Here is a tiny trained network, its code and every weight. The questions are about switching its units off for an input and a class, where a switched-off unit gives its printed mean instead of its output.

import numpy as np


def w(rows, s, z=0):
    codes = np.array(rows[::2]) - 128.0
    scale = np.full(codes.shape[1], s)
    scale[-1] = z or s
    return codes * scale


def norm(h):
    return h / np.sqrt((h * h).mean(-1, keepdims=True) + 1e-5)


def f(y):
    return y / 2 * (1 + np.tanh(0.7978845608 * (y + 0.044715 * y**3)))


def log_softmax(a):
    a = a - a.max(-1, keepdims=True)
    return a - np.log(np.exp(a).sum(-1, keepdims=True))


def net(x, mask):
    res = np.array(x, float).reshape(1, 4) / 4 @ E
    u = 0
    for l in range(4):
        y = f(norm(res) @ A[l][:, :-1].T + A[l][:, -1])
        res = res + np.where(mask[u : u + 5], y, B[l][:, -1]) @ B[l][:, :-1]
        u += 5
    return log_softmax(norm(res)[-1] @ U[:, :-1].T + U[:, -1])


A, B = {}, {}
E = w([
[130,43,172,36,164,172],'x0',
[89,197,174,13,150,88],'x1',
[60,116,117,182,183,135],'x2',
[144,102,155,180,128,2],'x3',
],0.006)
A[0] = w([
[181,73,63,114,95,80,120],'0.n0',
[215,64,222,87,135,155,148],'0.n1',
[154,131,135,76,63,139,1],'0.n2',
[99,123,90,116,81,108,4],'0.n3',
[195,84,167,153,124,1,63],'0.n4',
],0.0064,0.0018)
B[0] = w([
[53,119,107,126,137,71,169],'0.n0',
[194,199,216,254,121,95,242],'0.n1',
[142,160,47,219,12,160,141],'0.n2',
[171,131,127,74,108,127,101],'0.n3',
[78,87,69,91,113,123,254],'0.n4',
],0.0054,0.0031)
A[1] = w([
[248,219,85,170,51,70,76],'1.n0',
[173,109,253,132,247,191,55],'1.n1',
[216,41,52,233,57,173,85],'1.n2',
[120,58,190,112,144,122,4],'1.n3',
[98,235,101,231,162,93,151],'1.n4',
],0.0049,0.0016)
B[1] = w([
[178,169,185,254,151,115,220],'1.n0',
[208,205,78,182,126,133,175],'1.n1',
[45,113,216,61,76,127,253],'1.n2',
[168,156,97,216,148,155,126],'1.n3',
[208,126,149,126,150,184,209],'1.n4',
],0.006,0.0032)
A[2] = w([
[149,156,79,55,80,253,43],'2.n0',
[173,42,134,103,142,33,8],'2.n1',
[205,92,205,105,182,170,187],'2.n2',
[50,177,150,202,201,146,142],'2.n3',
[95,73,132,170,35,133,255],'2.n4',
],0.0061,0.0017)
B[2] = w([
[98,97,2,167,102,61,227],'2.n0',
[44,86,102,209,100,81,182],'2.n1',
[155,163,137,219,103,90,203],'2.n2',
[134,125,196,115,164,159,218],'2.n3',
[107,182,163,59,165,172,253],'2.n4',
],0.0066,0.0029)
A[3] = w([
[53,38,62,149,144,162,201],'3.n0',
[32,72,146,117,240,232,189],'3.n1',
[110,230,117,6,110,92,113],'3.n2',
[204,129,129,85,131,173,1],'3.n3',
[209,107,3,71,122,241,144],'3.n4',
],0.0048,0.002)
B[3] = w([
[98,124,92,88,3,29,197],'3.n0',
[145,171,222,153,37,98,252],'3.n1',
[170,45,162,105,55,64,181],'3.n2',
[79,157,156,141,139,109,98],'3.n3',
[81,137,90,210,136,118,186],'3.n4',
],0.0073,0.0027)
U = w([
[122,195,186,136,62,109,212],'0',
[43,92,1,142,105,67,243],'1',
[125,124,194,58,55,119,185],'2',
[183,172,122,176,175,113,174],'3',
[138,95,65,60,187,144,3],'4',
],0.0053,0.0023)

Each question gives the input, the list of numbers given to net, and the class t.
The units are the neurons (one row each of A and B). Each row of codes is followed by its name. A weight is (code - 128) times the scale printed after its matrix; where a second scale follows, it is the last column's (A, B and U).
mask holds one flag per neuron, layer by layer. A switched-off neuron (its flag False) gives its mean, the last column of its row in B, instead of its output. The means were averaged over made-up inputs and are rounded, as every weight is.
A unit's drop is (log p(t) with every unit on - log p(t) with that unit switched off) / (log p(t) with every unit on - log p(t) with every unit switched off).
The circuit of an input: a set's keep is (log p(t) with only the set's units on - log p(t) with every unit switched off) / (log p(t) with every unit on - log p(t) with every unit switched off). Starting from the 12 units with the biggest drops (on a tie, the unit counted first), units are removed one at a time, each time the one whose removal leaves the highest keep (on an exact tie, the one counted first), for as long as the keep stays at least 0.8.
circuit, biggest first: the units of the circuit, biggest drop first
top k neurons: the k neurons with the biggest drops, biggest first
k most important neurons of layer l: the k neurons of layer l with the biggest drops, biggest first
drop when u is switched off: that unit's drop, to one decimal
input [0,-4,-2,-7], class 1: circuit, biggest first -> 2.n0
input [2,4,-5,-8], class 1: circuit, biggest first -> 2.n0, 3.n4
input [7,-5,-2,-4], class 3: circuit, biggest first -> 0.n1, 1.n1, 2.n2
input [0,0,-2,7], class 1: circuit, biggest first -> 0.n4, 3.n1
input [7,5,-1,4], class 3: top 2 neurons -> 0.n1, 1.n2
input [-7,-7,3,-3], class 2: top 2 neurons -> 1.n2, 0.n1
input [1,-6,0,-8], class 1: top 3 neurons -> 2.n0, 3.n4, 1.n0
input [8,6,-6,-8], class 1: circuit, biggest first -> 2.n0, 3.n4, 1.n2, 0.n2
input [7,1,2,-7], class 1: circuit, biggest first -> 2.n0, 3.n4
input [5,-2,0,-4], class 3: top 4 neurons -> 0.n1, 0.n4, 2.n2, 1.n1
input [0,4,-7,8], class 1: top 4 neurons -> 0.n4, 2.n1, 3.n1, 1.n2
input [7,6,-1,-1], class 3: 2 most important neurons of layer 2 -> 2.n2, 2.n4
input [8,5,-2,5], class 3: top 2 neurons -> 0.n1, 1.n2
input [-1,2,2,-8], class 1: circuit, biggest first -> 2.n0
input [2,-2,2,-5], class 1: top 2 neurons -> 2.n0, 1.n0
input [0,-5,0,-7], class 1: 2 most important neurons of layer 2 -> 2.n0, 2.n3
input [-2,1,0,7], class 1: 2 most important neurons of layer 0 -> 0.n4, 0.n1
input [2,-6,2,0], class 2: 2 most important neurons of layer 1 -> 1.n2, 1.n0
input [-4,-4,0,-2], class 2: 3 most important neurons of layer 1 -> 1.n2, 1.n1, 1.n3
input [2,-7,5,-2], class 2: most important neuron of layer 0 -> 0.n1
input [7,4,-1,4], class 3: drop when 1.n2 is switched off -> 0.2
input [-4,-7,0,0], class 2: drop when 1.n2 is switched off -> 0.7
input [6,0,-1,-2], class 3: drop when 0.n1 is switched off -> 0.3
